(in the rows, 128 means zero)
Each name stands for a flat space through zero: a line, a plane or more. A row that begins with a name and a colon came from that space; any other row is followed by the name of the space it lies nearest, among the names in its block.
z193z563: [173 128 153 135 194 167  96 108 195 207  49 118  96 131 114 124 118 113
 103 161 166 138 160 100  73  56  78  97 178  85 155  96 131]
z332z87: [199 195  39 127  93 131 125 110 135 132  94 122 164 138 183 105 155 101
 104 151 136 163  88 162  65  83 170 103  99 139 198 178 113]
z991z953: [ 91 121 136 138 139 109 138 146 110 123 148 140 139 103 136 126 143 103
 140 123 120 114 143 132 173 131 132 131 124 135 102 118 143]
z63z478: [134 123 128 113 142 140 143 124 156 133 136 127 114 139  79 178 113 152
 122 147 122 101 115 113 121 135 121 116 118 106 119 114 131]
z332z87: [ 49 163  76 122  80 135 162  90 122  99 154 105 112 125 139 190 111  88
 209  72 114 128 165 142 124  96 153 153 144  76 115 112 106]
z193z563: [203 104 208 163 153 178  81  92 114 132  62 113 102 152 118  26 111 151
 101 164 173 174 157 111  82 146  50 137 181 140 158 121 110]
z332z87: [123  51 228 132 174 108  72 184 130 180 141 150  98 114 138  65 118 158
 104 111 146 138 136 122 160 153  78 147 176 163 105 101 154]
z193z563: [129 151  96 139  55 150 144  66  79  40 100  95 152 160 149 115 121 138
 148  98 122 163 140 121 106 158 157 156 109 135 149 170  74]
z885z688: [ 81 151 105 132 158 126 153 112 136 158 109 134 143 105 129 173 153  40
 156 139 120 117 162 136 139  43 149 107 134  91 102 115 134]
z63z478: [147 109 133 160 127 150 122  98 104  96  82 120 152 129 149 107 148  91
 114 140 140 161 145 132 132 112 123 137 127 134 140 134  89]
z885z688: [126 146 121  73 104  99 116 143 132 178 157 139 123 160 132 130 114 150
 133 106 105 138  83 148  78 109 172 124 131 145 126 174 147]
z885z688: [111 109 117 112 100 107 117 142 121 123 139 130 140 136 160 136 130 137
 124  88 116 144 109 137 133 130 162 145 118 147 128 150 113]
z207z973: [177 148 109 116 136 145 109 123 173 171 106 122 108 143 129 129 116 141
 112 143 145 139 111 131  70  97 116 111 144 111 167 128 129]
z885z688: [151 128 160 139 145 120 116 140 112 126 106 132 140 126 129  71 134 155
 100 145 136 124 134 102 141 163 114 118 122 160 129 142 148]
z193z563: [149 145 134 146 119 184 126  60 135 109  73  93 102 153 111 123 102 125
 149 132 152 154 170 109  75 110  92 137 165  86 152 114  92]
z63z478: [147 125 153 120 127 146  95 114 139 171 118 122  93 147 136  98 108 124
 141 119 146 164 132 148  72  95 104 140 181 116 145 124 121]
z207z973: [133  83 113 123  97 158 118 109 148 115 152 117  98 147 127 186 109 119
 145 104 132 161 105 172  99 105 121 164 149  97 144 103  70]
z332z87: [192 104 117  58 117  91  94 169 154 196 142 159 152 176 136 142 136 166
  58 138 101 150  14 162  66 101 196 107  92 179 148 204 130]
z207z973: [192 167  96 126 134 116 116 152 144 154 123 139 141 123 150  86 144 143
  91 163 138 128  91 139 102 130 132  98 108 153 170 150 155]
z991z953: [157  71 171 122 151 134 115 147 139 133 137 141 121 140  91 141 123 161
  90 151 127 122  97 125 138 155 109 130 121 142 117 119 121]
z207z973: [116 124 130 151 121 148 138  97 123  76  79 101 137 131 127 132 121 150
 125 112 136 124 171  76 147 158 118 135 119 119 130 123 103]
z63z478: [169  81 114 137 147 158  87 126 191 172  91 122 106 128 159 163 129 100
 100 123 159 168 117 153  91  57 107 135 160  97 172  94  81]
z63z478: [ 83 169 155 129 111 104 156 117  54  90 142 130 152 128 115  71 131 133
 161 125 105 110 158 106 158 178 146 129 115 160  86 165 164]
z193z563: [ 97 143 111 136  87 152 168  80  98  53 139 105 128 142  97 164 113 132
 169 117 115 120 149 119 136 161 134 148 114 104 114 126  99]
z332z87: [189  90 188 123 127 120  95 155  94 131 155 150 128 149 118  52 127 171
  88 157 130 151  77 154 118 182 108 139 128 188 133 154 136]
z991z953: [138  68 193 141  83 172  70  58  79 111  68 100 112 181 172  63 107 104
 146  77 151 238 158 152  62  93 113 191 201 136 144 154  42]
z193z563: [136 106 177 148 129 146 139 132  95  88 186 134  99 124  77 102 111 153
 148 157 132 114 126 146 155 200  73 151 140 133 107  93 137]
z885z688: [180 160 117  75  91 156 130 119 163 160 216 124  52 178  55 157  67 194
 163 147 124 123  58 179  28 151 101 135 157  95 153 119 141]
z332z87: [140 131 123  97 118 127 125 114 140 145 108 124 135 161 117 149 119 148
 113 123 116 135 106 116  89 112 158 118 118 130 131 163 119]
z991z953: [115  86 147 135 146  83 125 195 113 116 166 157 155  95 142 115 153 150
  91 127 115 100 104 124 210 183 138 128  89 178 104 126 154]
z332z87: [139 128  94 147 129 100 105 183 134 156 170 151 130  82 199  96 158  85
 126 122 143 144 106 190 152 105 124 135 136 146 156 107 143]
z63z478: [173  92 172 139 160 189 113  79 152 146  83 116  97 156  78 145 111 110
 119 170 151 154 139 131  76  87  78 129 169  89 136 100  89]
z991z953: [ 82 133 140 106 136  95 140 150 117 148 155 144 136 121 118 139 132 124
 141 116 105 104 128 122 152 127 154 120 120 138  89 140 160]
z885z688: [158 140 151 150 137 152 124 100 120  99  70 108 132 138 116  83 120 164
 108 144 146 128 160  76 122 166  99 120 127 134 143 134 125]
z207z973: [103 175 137 132 119 142 131  83 110 128  86 104 119 139 133  92 112 118
 166 110 136 140 185  98  97 111 122 128 160 109 126 140 134]
z193z563: [101 106 161 139 143 136 168 128 104  77 171 134 124 119  55 161 121 144
 142 157 112  81 136 114 185 190 104 132 106 121  80  98 138]
z885z688: [ 85 163 118 109  83 117 136  75  86  99  61 102 169 164 159 111 126 130
 142  76 107 153 164  79 104 115 193 131 115 143 117 202 107]
z193z563: [193 129 150 151 108 163  95 106 113 115 118 115 102 146 141  51 112 147
 126 142 160 174 125 153  79 150  79 149 165 138 173 125 107]
z332z87: [143  98 174 141 126 122 103 153  97 125 164 142 114 122 137  65 126 140
 127 131 137 146 117 157 143 167  96 152 149 161 125 120 136]
z991z953: [154 110 149 121 119 141 123 115 127 104 109 118 128 156 103 125 112 181
 103 132 127 129 116  99 115 169 124 131 115 141 133 145 113]
z885z688: [208 109 171 167 174 161 116 155 149 120 151 135  89 107  79  81 116 179
  94 200 165 102 117 127 144 202  30 120 139 131 152  67 153]
z63z478: [131 152 131 124 120 127 171 120  98  77 158 130 142 137  67 136 124 165
 130 164 106  86 114 108 150 197 132 116  85 140 104 142 148]
z63z478: [123 109 174 106 172 136  84 149 186 240 144 136  55 127 119 127  95 118
 152 117 151 139 139 150  78  63  79 130 215  89 126  80 155]
z991z953: [106 104 178 100 130 121 135 121 110 121 129 129 129 159  79 139 109 172
 123 122 105 112 125  92 132 163 140 130 119 142  86 152 134]
z193z563: [ 99 122 102 108 147  86 153 195 150 151 213 163 130  92 110 186 144 124
 128 140 103  74  84 156 183 138 147 113  94 131  99 104 171]
z207z973: [137  84 120 134 115 155 116 121 156 116 140 118 100 134 129 173 112 132
 131 110 140 147 117 150 118 121 107 155 145 101 146  92  84]
z207z973: [114 146 140 144 137 127 126 126 119 126 114 122 124 114 139  93 126 127
 140 122 139 123 164 108 141 138 110 127 143 127 126 119 145]
z207z973: [100 180 168 124 171 125 116 121 139 201  97 123  95 118 123  73 110 116
 163 127 145 117 193  94 101  91  95 105 189 105 113 116 186]
z991z953: [213 189  39 167  94 161 136 107 158  60  82  93 141 121 161 108 131 178
  93 148 162 126 124 100 108 179 109 112  86 123 219 125 106]
z885z688: [ 87 137 117 106  73 106 148 129  79  99 203 136 129 140 129 135 122 121
 175  98  97 136 102 175 131 148 164 157 121 142 103 152 126]
z63z478: [105 137 174 141 159 115 142 146  95 133 162 146 123 104  97  89 134 115
 148 157 124  99 150 128 168 156 100 121 138 139  88 111 174]
z991z953: [ 77 179  88 178 141 149 170  96 114 101 127 117 127  76 137 143 148  32
 194 141 141 113 201 143 164  85 104 126 146  74 118  75 131]
z332z87: [227 120 166 151 126 136 110 140  79  96 140 146 146 140 116  26 143 162
  77 198 140 149  78 156 120 200  97 126 107 193 155 157 134]
z207z973: [133 187 113 133 117  96 146 133  76 106 118 137 178 119 149  60 157 124
 120 148 114 118 129 115 145 156 161 105  89 175 125 182 165]
[156 164 154 187 164 189 158  69 114  74  74 102 117 116  70  94 122 122
 140 194 159 104 200  80 137 162  51 111 140  93 131  86 130]	z885z688
[ 76 174 150  97 109  76 100 169 107 196 181 140  96 119 176  46 108 139
 182  69 124 136 143 147 111 127 135 141 182 151 115 146 195]	z63z478
[155 130  98 124 129 112 130 156 140 129 141 141 148 120 138 138 146 135
  97 145 123 118  89 140 138 135 147 113  93 147 143 139 135]	z193z563
[ 85 144 131 115 104  95 126 111  83 116  72 121 180 143 175  95 145 119
 123  84 107 148 154  89 135 116 193 126 108 165 109 198 124]	z885z688
[128  88 160 175 178 156 148 105 110  91  85 132 157 105  97 144 160  73
 107 180 135 118 164 112 183 118 101 119 113 118 101  98 104]	z63z478
[141 130 133 147 151 178 161  68 141  83  64 102 135 145  63 177 120 135
 116 168 133 105 163  70 126 135 108 109 109  89 121 114  99]	z193z563
[ 75 149 135 101 115 102 133 124 106 151 137 131 132 137 138 124 123 113
 161  94 107 130 142 126 120 104 163 130 140 132  98 157 146]	z991z953
[189 131 118 118 151 124 124 140 148 146  97 140 157 139 116 126 146 147
  66 175 126 120  87 115 112 126 143  92  89 151 147 157 136]	z332z87
[139 134 138 112 156 114 116 156 150 188 147 146 113 121 121 121 129 122
 123 146 130 119 110 144 113 103 121 110 144 128 126 122 162]	z207z973
[118 117 143 136 161 135 152 128 138 112 119 130 134 118  82 163 130 138
 115 155 123  88 143  92 165 149 115 111 106 116 102 107 138]	z332z87
[ 32 188 166  95 113  95 183 101  60  96 139 122 148 148  70 115 109 159
 183 107  80  75 178  59 156 183 169 116 108 141  46 179 183]	z63z478
[110 107 113 127  87 135 153  95  93  56 123 117 160 151 119 169 133 129
 129 112 105 137 119 124 144 150 167 148  89 135 114 156  80]	z207z973
[178  89 149 156 144 145 121 170 141 109 202 143  88 103  96 117 119 162
 116 169 149 110  93 168 159 197  55 144 134 131 143  64 137]	z885z688
[137  57 197 120 164 154 112 121 137 158 136 141 100 148  73 155 115 115
 121 154 129 140 116 148 116 105  95 139 161 114  98 102 109]	z991z953
[150 198 103 137 107 119 129 117  96 122 111 124 148 125 163  53 140 120
 136 138 134 141 137 131 105 133 139 114 123 151 154 165 151]	z207z973
[129 130  97 116 148 106 145 190 166 160 223 159 105  93 104 179 133 126
 134 155 119  82  78 176 156 135 118 115 114 115 122  83 169]	z193z563
[149 100 123 122 134 149 121 120 167 132 111 119 114 142 112 173 115 148
 108 128 135 129 116 118 111 119 119 128 128 107 142 112 102]	z207z973
[ 91 145 157 116 144 121 126 123 121 170 135 132 108 127 118 113 118 104
 164 120 125 127 156 130 114  96 122 126 166 114 101 124 155]	z207z973
[ 96 153 112 120 122  99 140 145 117 130 143 134 142 114 144 124 136 125
 139 112 115 111 133 121 149 133 153 121 114 139 115 141 153]	z991z953
[138 152  60 122 127 123 190 133 136  87 165 142 165 117  80 216 155 114
 114 182  98  76  80 141 160 140 166  96  49 118 118 131 131]	z332z87
[138  91 158 163 132 159 125 104 109  84 108 118 126 127 119 117 128 120
 125 138 143 144 152 124 147 147  93 149 138 124 127 105  93]	z991z953
[134 133 157 129 127 147 112  95 124 131  78 108 119 151 127  95 110 147
 129 116 140 148 159  94  95 126 114 131 154 124 135 141 118]	z332z87
[144 182  73 136 104 137 106 100 144 151  71 106 132 128 202  96 134  93
 139 100 151 172 153 134  72  63 144 124 153 113 183 147 112]	z332z87
[123 161  94 137  68 134 156  76  69  44 100 106 174 152 145 113 138 125
 139 115 111 149 136 117 123 154 173 140  89 147 135 183  92]	z207z973
[ 49  99 184 139 152 121 130 136 111 139 153 132 100 104 116 128 116 102
 177  98 127 115 184 121 175 126  99 151 173 109  74  85 145]	z207z973
[151 103 142 157 121 161 115 100 117  96 101 113 123 133 137 109 126 119
 125 131 148 159 145 133 121 132  99 149 145 122 146 114  89]	z991z953
[ 66 206  57 117 131  75 153 168 135 176 172 148 142  77 177 138 156  63
 173 110 112  97 139 156 153  73 172 102 121 117 118 127 189]	z991z953
[107 125 132 108 134 140 142 102 148 132 103 116 123 150  93 180 112 140
 132 121 117 114 140  94 113 113 141 120 125 101 111 131 118]	z63z478

Each name stands for a flat space through zero: a line, a plane or more. A row that begins with a name and a colon came from that space; any other row is followed by the name of the space it lies nearest, among the names in its block.
z330z52: [131 118 131 121 140 128 149 123 118 146 147 130 109 137 151 143 118 142
 132 143 120 141 126 156 107 144 145 136 102 118 126 130 118]
z330z52: [120  90  82 111 146 119 143 153 140 107  91 166  40 144 147 154 160 125
 156 100 132 155 159  96 135 152 167  78 122 155 118 145 161]
z112z467: [156 120 124 116 124  86 115 146 122 133 145 121 134 111 108 112 124 150
 110 143 108 132 104 132 154 136 146 141 102 113 144 137 131]
z330z52: [119 118 160 130  56 166 100 104  95 164  97 123 156 134 190 119 167  99
 103 174 142 125 136 156  93 118 144 130 124 102  80  92  79]
z112z467: [133 180 171 160 130 204 129 116 128 215 153 154 135  96 219 150 129 142
 163 142 100 184 189 196 123 119 149 145  46  93  93  91  98]
z521z199: [103 146 139 154 169 110  72 135 193  88 150 146 128 103 126  93 187 159
 137 119 140 140 187 113 161 124  95 174 112 139 122 107 104]
z112z467: [155 107 129 125 107 128 125 133  82 198 121 110 142 130 162 124 100 105
 130 171 110 139  93 167 118 134 144 127 100 102 114 109 138]
z112z467: [121 176 152 165 135 191 119 108 143 150 138 160 120  99 182 152 151 139
 159  98 124 151 220 160 133 112 130 140  93 120 113  92 102]
z317z634: [133 129 121 137 171 105  92 168 174 147 142 161  92  98 158 108 170 163
 156 138 105 188 165 128 176 144 148 142  54 125 111 122 136]
z330z52: [166 173 162 129  93 166 163 110  86 186 160 120 166 103 142 156  77 144
 116 134  93 133 116 182 120 115 158 133  91  87 141 130 109]
z317z634: [127 130 120 131 150 157 140 159 135 196 105 136 123 134 163 126 101  99
 170 148 110 179  99 124 136 130 131  91 100 131  96 133 176]
z112z467: [160 104 122 107  93  97 122 143  92 156 119 107 148 126 116 113 109 119
 103 162 111 124  71 134 136 133 151 120 119 109 132 136 139]
z954z714: [132 165 167 140 127 173 137 128 124 206 147 119 176 117 166 122  94 122
 141 167 105 163 101 165 119 116 123 137  87 101 102 120 123]
z330z52: [138 134 138 115  88 135 126 140 111 157 103 106 179 130 111 107 103  98
 109 156 121 125  61 110 133 112 125 103 146 120 116 143 145]
z954z714: [138 165 156 130 123 176 165 124 113 193 144 123 159 124 152 145  77 124
 140 145 103 154  99 159 113 119 135 118 101 107 117 136 132]
z205z702: [139 181 145 129  92 179 155 117 123 129 123 147 139 106 124 161 119 136
 123  87 115 130 154 123 138 105 154  97 129 122 135 145 121]
z954z714: [135 193 181 134  89 198 163 100 110 174 151 123 185 112 147 151  91 134
 115 134 109 134 120 164 106 103 137 128 112  97 121 133  96]
z317z634: [118 136 165 124 137 130 133 119 135 156 169 114 158 134 149 114 119 150
 114 180 120 144  97 163 100 136 121 167  97 105 112 128  92]
z330z52: [133 123 138 115  93 143 134 129 110 156 112 129 133 132 153 131 132 119
 116 153 121 141 110 135 116 129 155 110 115 114 107 132 119]
z317z634: [163 104  78 132 121  93 115 130 103  85 109 149  66 107 108 156 150 136
 134  61 128 100 197 121 164 134 159 114 135 139 170 114 147]
z521z199: [109 172 173 110  89 169 137 130 162 125 131 155 144 116 149 129 168 158
 101 144 118 164 131 112 125 119 164 112 100 114  94 161  83]
z954z714: [124 200 195 151 105 200 136 101 129 186 161 120 203 105 161 128 104 135
 123 153 112 144 128 173 111  99 114 155 100  94 107 113  85]
z330z52: [117 148 159 142 173  93 114 114 156 108 195  91 189 124  84  90 102 159
 110 154 131 105  94 146 124 125  65 205 135 121 154 124 102]
z521z199: [122 100 100 154 133 150 110 123 101 157  78 119 119 145 156 129 118  62
 167 119 149 114 144 130 119 120  97 108 161 146 113  84 167]
z521z199: [126 171 135 160 203 118 137 111 163  93 197 127 134 105  90 136  99 173
 150  82 124 112 173 148 144 124  81 186 123 136 178 121 122]
z954z714: [130 132 119 138 200 121 141 162 148 189 147 112 143 133 126 109  65 115
 175 155 105 168  70 133 143 135  93 130 102 134 125 136 187]
z112z467: [135 123 111 142 113 133 112 117 111 112 104 132 116 121 127 138 141 110
 134  95 140 104 170 126 137 119 125 121 150 136 138 104 133]
z330z52: [146 156 124 114 138 114 149 153 145 120 142 131 138 111  80 129  99 150
 124 109 104 139  96 101 163 123 139 110 121 131 153 170 155]
z112z467: [ 97  65  99 126 149  68  99 120 126  68 105  79 149 176  71  83 124  82
 113 145 179  62  72  89 104 132  52 150 223 164 141 116 147]
z954z714: [128 165 146 132 121 123 125 118 144  90 147 112 177 114  70 114 113 140
 103 108 132  96 113 107 143 106  98 145 162 132 156 143 119]
z205z702: [130 194 144 130 101 184 157 123 145 110 121 160 129 100 116 164 131 144
 128  69 116 137 170 104 149 102 154  89 131 132 136 156 124]
z205z702: [ 52 127 145 119 105 165 132 102 164  56  84 122 151 178 110 114 166  89
 106 128 188  94 110  62  79 111  80 103 225 168  94 147 105]
z521z199: [177  42  55 110 154   5 109 147  85  84 134 101  78 134  65 117 112 135
 116 115 127  79 105 127 155 162 134 149 145 138 193 123 170]
z205z702: [112 197 179 114  84 171 171  94 143  79 155 127 181 122  83 148 118 159
  79 104 131 101 116 110 108 101 129 125 163 122 145 173  78]
z205z702: [104 107 161  98  63 159 124 128 120 164  97 138 130 152 198 119 180 117
  96 201 133 164  99 133  85 138 175 104 102 105  58 135  81]
z521z199: [129  84 114 125 113  97  87 140 115 137  99 114 130 138 139  96 152 102
 120 163 139 123 108 122 131 135 123 131 134 128 110 107 134]
z205z702: [ 86 140 130 125 138 128 126 123 175  53 118 131 135 143  83 116 153 128
 116 102 159 105 129  70 126 117  92 122 187 162 131 152 123]
z317z634: [144 113 116 120 121 128 163 109  88 130 136 121 109 140 128 161  98 127
 126 115 126 107 127 154 102 137 144 123 136 123 149 129 128]
z317z634: [113 135 152 127 109 105 109  96 140  59 156 118 150 125  96 115 164 160
  81 124 151  84 148 127 114 123 111 175 156 125 147 125  68]
z317z634: [136 134 107 121 101 144 149 132 107 119  85 119 141 136  89 140  95  87
 129  94 134 103  99  89 137 109 123  75 183 147 142 148 171]
z954z714: [110 175 205 172 127 173  54 126 161 221 157 116 220  95 206  63 157 126
 135 216 116 178 133 182 133 105  87 198  58  85  62  68  75]
z317z634: [130 141 156 135 127 104  79 140 156 133 153 123 164 102 129  84 161 155
 108 165 119 143 125 135 154 125 119 172  93 109 117 117  97]
z205z702: [133  82  86 141 189  64  93 150 139 114 131 116 102 133 107 100 127 121
 154 127 136 120 128 120 153 146  93 154 132 148 147 107 167]
z521z199: [111 195 148 133 130 217 191 117 149 138 128 167 112 122 150 184 110 138
 156  78 116 160 167 121 118 112 150  81 119 136 119 159 131]
z205z702: [ 78 130 133 147 107 213 153  86 109 131  70 118 143 175 157 152 113  48
 153 110 176  96 138 115  65 103  81  88 212 157  95 105 136]
z954z714: [127 203 190 140  91 170 112 118 153 143 154 129 203  89 127 110 138 153
 100 140 112 140 132 136 145  95 124 151 105 100 116 132  82]
z954z714: [133 111 124 128 129 166 173 110  79 189 123 121 110 155 179 166  82 100
 154 143 123 137 116 175  79 139 141 111 117 117 115 114 139]
z317z634: [118 125 107 122 124 128 148 114 130  65 114 139  97 138  97 154 138 129
 123  76 148  96 158  98 123 126 129 107 174 153 152 143 131]
z205z702: [136 146 130 150 170 139 156 106 114 144 167 113 136 127 122 150  72 133
 152 108 122 113 138 168 113 126  99 156 128 125 158 113 136]
z330z52: [114 138 161  99  39 124  75 158 151 122  73 113 210 123 100  59 177 101
  66 186 135 132  45  57 155 100 131  96 158 121  81 158 114]
z112z467: [144 117  81 113 136 137 178 136 113 106 104 166  42 132 127 190 121 134
 155  60 119 136 172 111 136 142 180  68 128 149 151 154 167]
z521z199: [116 149 147 135 115 149 118 120 143 120 128 136 141 120 136 125 150 133
 122 125 133 131 149 124 128 117 125 133 128 126 117 124 106]
z521z199: [101 177 126 160 170 243 191 120 137 189 101 155 108 142 181 185  72  81
 213  80 126 168 164 133 106 110 109  68 133 153 102 125 181]
z112z467: [103 202 196 114  58 188 133 118 162 116 125 137 201 112 119 116 156 144
  79 142 126 139 106  96 125  93 140 111 137 113  97 166  75]
[108 145 158 131 115 152 119 127 137 155 122 107 186 137 132  99 117 104
 119 168 134 133  80 122 114 112  98 131 142 123 100 128 122]	z317z634
[114 157 141 147 182 164 137 144 167 175 150 154 110 117 176 135 124 144
 176 133 109 189 156 146 135 134 127 132  70 127 103 124 138]	z954z714
[145 135 124 129 176  71 126 135 149  96 187 116 134 110  75 115 108 177
 119 119 114 117 119 135 154 138 110 176 113 126 175 141 128]	z205z702
[131 122 147 128 125 133 138 113 103 165 148 104 156 141 146 124  98 122
 121 167 125 124  94 167  96 132 118 151 119 108 122 116 113]	z330z52
[104 151 138 147 135 155 143  82 135  70 146 137 118 132 120 158 141 141
 127  77 156  88 197 136 101 118 105 150 165 142 150 114  91]	z954z714
[116 101 137  96  39 120  98 131 114 102  70 116 159 145 118  96 178  96
  70 165 151 106  81  82 118 118 146  96 173 126  95 142 104]	z205z702
[169 136 126 146 169 114 147 120  95 176 183 112 131 110 132 146  65 150
 150 126  98 128 132 195 131 137 124 169  85 104 166 107 139]	z205z702
[123 124 134 129 102 155 137 103 109 126 120 143 104 133 165 155 151 128
 124 120 137 123 171 150 101 130 152 124 124 121 117 113  97]	z954z714
[134  84 126  87 114  58  96 171 149 123 130 130 117 130 125  83 176 159
  89 194 114 162  72 106 147 156 168 134  86 114 105 158 114]	z521z199
[113 154 154 148 192  90 113 111 174  81 209 112 157 114  87 103 125 184
 119 127 133 109 143 147 132 131  73 215 122 127 163 122  90]	z330z52
[108 130 128 170 161 119  86 100 137  96 137 100 165 129 103 101 125 104
 140 110 162  76 158 133 126 110  45 181 181 146 147  79 124]	z330z52
[ 98  88 154  77 135  80 131 154 167 124 159 129 118 159 148  91 170 174
  86 225 123 177  51 121  96 169 160 148  80 112  85 175  84]	z330z52
[132 124 119 121 127 107 123 136 134 105 125 126 128 126 101 120 131 132
 118 119 129 118 118 108 142 128 127 124 141 135 140 140 136]	z954z714
[101  85 142  92 120  96 118 147 146 133 126 117 133 162 145  89 158 132
  98 210 136 154  55 114  98 153 138 134 115 122  85 152 105]	z330z52
[177 128 124 128  98  55  74 132 118  83 157 123 139  77  79 105 163 178
  80 111 112  94 160 136 185 126 150 175 107 105 176 116  97]	z317z634
[ 79 149 168 139 150 154  98 138 188 145 132 131 166 134 158  84 161 126
 135 178 139 167 113 113 121 121  91 148 114 131  75 124 106]	z317z634
[140 123 138 131 171  72 120 126 133 124 191  95 160 123  92 100  95 161
 114 156 118 112  90 157 130 139  94 194 114 114 161 125 117]	z521z199
[116 136 147 132 166 105 125 118 157 103 183 129 126 123 124 121 141 176
 119 138 128 131 145 150 120 141 116 181 103 121 140 128  90]	z330z52
[121  68  79 134 196  73 118 146 129 121 121 105 100 159 107 108 102  99
 162 134 144 115  98 117 127 150  82 138 155 158 143 115 183]	z954z714
